array([[109, 125, 152, 128, 126, 157, 142, 145, 116, 136, 136, 108, 114],
       [134, 125, 124, 144, 137, 112, 132, 125, 137, 141, 117, 117, 126],
       [131, 118, 119, 117, 149, 122, 131, 131, 141, 125, 154, 150, 113],
       [130, 127, 117, 131, 129, 125, 120, 134, 140, 132, 133, 138, 120],
       [121, 121, 146, 134, 106, 114, 138, 152, 118, 112, 118, 153, 137],
       [132, 120, 134, 121, 121, 127, 121, 102, 125, 125, 147, 110, 152],
       [124, 125, 140, 132, 113, 118, 135, 121, 121, 117, 122, 144, 132],
       [113, 131, 147, 128, 127, 151, 139, 122, 119, 134, 133, 113, 115],
       [134, 135, 109, 126, 110, 134,  99, 146, 138, 126, 125, 132, 105],
       [119, 128, 116, 122, 133, 145, 130, 131, 120, 132, 112, 144, 151],
       [122, 129, 139, 123, 120, 138, 128, 115, 121, 129, 141, 115, 146],
       [130, 120, 123, 120, 143, 124, 131, 129, 136, 125, 146, 142, 119],
       [130, 126, 123, 120, 143, 124, 131, 121, 136, 125, 146, 143, 119],
       [141, 125, 121, 148, 145, 104, 134, 138, 138, 142, 109, 110, 123],
       [124, 120, 140, 132, 113, 118, 135, 136, 121, 117, 122, 144, 132],
       [121, 135, 116, 122, 134, 144, 130, 140, 122, 133, 113, 141, 148]])
Indices start at 1.
Which number is the entry in row 1 and column 1?
Answer: 109
Which number is the top entry of the column that holds the largest entry?
Answer: 157
The entry at row 2, column 1: 134
Which number is the entry at row 1, column 3?
Answer: 152
Which number is the entry at row 2, column 2?
Answer: 125
The entry directly above the smallest entry -> 139
Which number is the bottom-right entry?
Answer: 148
Which number is the entry directly below the largest entry?
Answer: 112
The top-right entry -> 114
The entry in row 3 and column 3: 119
The entry at row 3, column 2 -> 118
Which number is the entry directly below the smallest entry?
Answer: 130
Which number is the entry in row 1 and column 2?
Answer: 125
Which number is the entry just right of the smallest entry?
Answer: 146
Which number is the entry in the bottom-left corner?
Answer: 121
The bottom entry of the column that holds the smallest entry is 130
Which number is the smallest entry?
Answer: 99
The entry just right of the largest entry -> 142
Which number is the entry at row 3, column 1?
Answer: 131
The entry just left of the largest entry -> 126

[146 104 149 142 108 135 132 124]
The entry just left of 142 -> 149
Give the entry just left of the smallest entry.
146
The entry just right of 142 -> 108

X =
[[122 121 141 140 126 124 120 128 138 127]
 [119 120 120 138 121 130 130 124 155 137]]
Rows and columns are numbered from 1.
Read off the entry in row 2 and column 1.
A: 119
Read off the top entry of the column that holds the largest entry.
A: 138
The top entry of the column that holds the smallest entry -> 122
The largest entry: 155
The entry at row 1, column 2 is 121
The entry in the top-right corner is 127

[[118 140 110 137 151 154 120 153 144 147 149 107 132 106]
 [128 154 133 108 128 105 142 110 112 118 145 105 145 137]
 [151 113 135 144 132 133 154 118 126 129 151 105 140 142]
 [126 101 123 119 143 126 144 106 152 114 152 102 101 123]
 [105 150 125 148 134 106 112 118 104 147 111 150 127 129]
 [113 101 145 102 156 142 111 140 124 109 101 143 105 113]
 [139 115 145 156 104 151 138 115 142 108 102 120 144 124]
 [129 151 122 126 126 107 116 118 118 114 151 114 120 133]
 [147 150 117 134 140 140 148 124 110 103 148 141 149 140]
 [130 123 103 142 128 129 132 104 117 117 153 127 103 138]
 [126 142 155 133 139 118 138 126 131 131 113 132 149 122]
 [140 101 107 127 106 120 154 154 107 109 151 112 114 100]
 [113 124 133 147 146 124 153 113 155 147 129 149 127 146]
 [143 117 119 152 143 155 105 151 102 138 110 123 117 100]
 [107 121 137 107 140 136 125 139 118 117 141 142 142 142]]
Indices start at 1.
Give the entry in the top-left corner.
A: 118
Give the top-right entry.
A: 106
The entry at row 1, column 3 is 110
The entry at row 1, column 2 is 140
The entry in row 2 and column 1 -> 128
The entry at row 3, column 1: 151
The entry in the bottom-left corner: 107
Give the bottom-right entry.
A: 142
Give the entry in row 2 and column 2.
A: 154

Read these off the grid that follows. Counting starts at 1.
1) The entry just left of the largest entry?
2) The entry at row 2, column 3?
3) The entry just left of 121?
4) The bottom-right entry?
5) The entry directly above the smallest entry?
6) The entry just right of the smallest entry?
7) The entry in the top-left corner?
8) The entry directly above 113?
[[124 124 127 134 119]
 [128 127 127 130 125]
 [111 131 139 127 123]
 [118 122 127 133 117]
 [124 121 126 133 118]
 [122 120 127 132 118]
 [100 134 144 127 119]
 [101 135 145 127 120]
 [129 127 124 129 127]
 [122 126 128 130 123]
 [127 128 129 130 125]
 [113 129 137 126 124]]
1) 135
2) 127
3) 124
4) 124
5) 122
6) 134
7) 124
8) 127

138  132  119  112  156  129  134  128  118  115  142
137  139  152  115  143  121  135  150  128  116  138
Counting starts at 1.
The entry just right of 121?
A: 135
The top entry of the column that holds the largest entry is 156
The minimum -> 112
The bottom entry of the column that holds the largest entry: 143
The entry just left of 118 is 128
The entry just right of 137 -> 139
The entry at row 2, column 3 -> 152

Questions about the matrix below.
1) Find the top-left entry.
2) Find the smallest entry in the last row.
3) Find the entry just right of the largest entry.
4) Find the last entry of the smallest entry's row.
5) Find the fourth entry in reading order.
6) Find the entry directly above the centre entry.
7) Find the last entry in the row that holds the largest entry.
8) Find the second entry, reading row by row.
[[137 134 132 115 129 137 150 133 127 124 118]
 [132 136 132 141 129 133 107 133 135 114 139]
 [133 131 130 147 128 131  98 129 137 136 140]]
1) 137
2) 98
3) 133
4) 140
5) 115
6) 137
7) 118
8) 134

[[140 114 120 144 135 148 117 103 149]
 [132 126 156 129 121 126 128 126 126]
 [113 121 139 146 116 133 141 135 116]
 [129 109 133 154 127 126 125 128 128]]
Report the smallest entry in the first row.
103
Report the largest entry in the first column.
140
Report the entry directly above 156.
120
The third largest entry: 149
Report the entry in the bottom-right corner.
128
Report the smallest entry in the last column.
116
The entry just right of 140 -> 114
The third entry from the end, reading row by row -> 125
Report the entry just left of the largest entry.
126
Report the entry directly below 103.
126
The entry in the bottom-left corner -> 129
The entry directly above 141: 128
Report the third entry on the diagonal from the top-right corner.
141
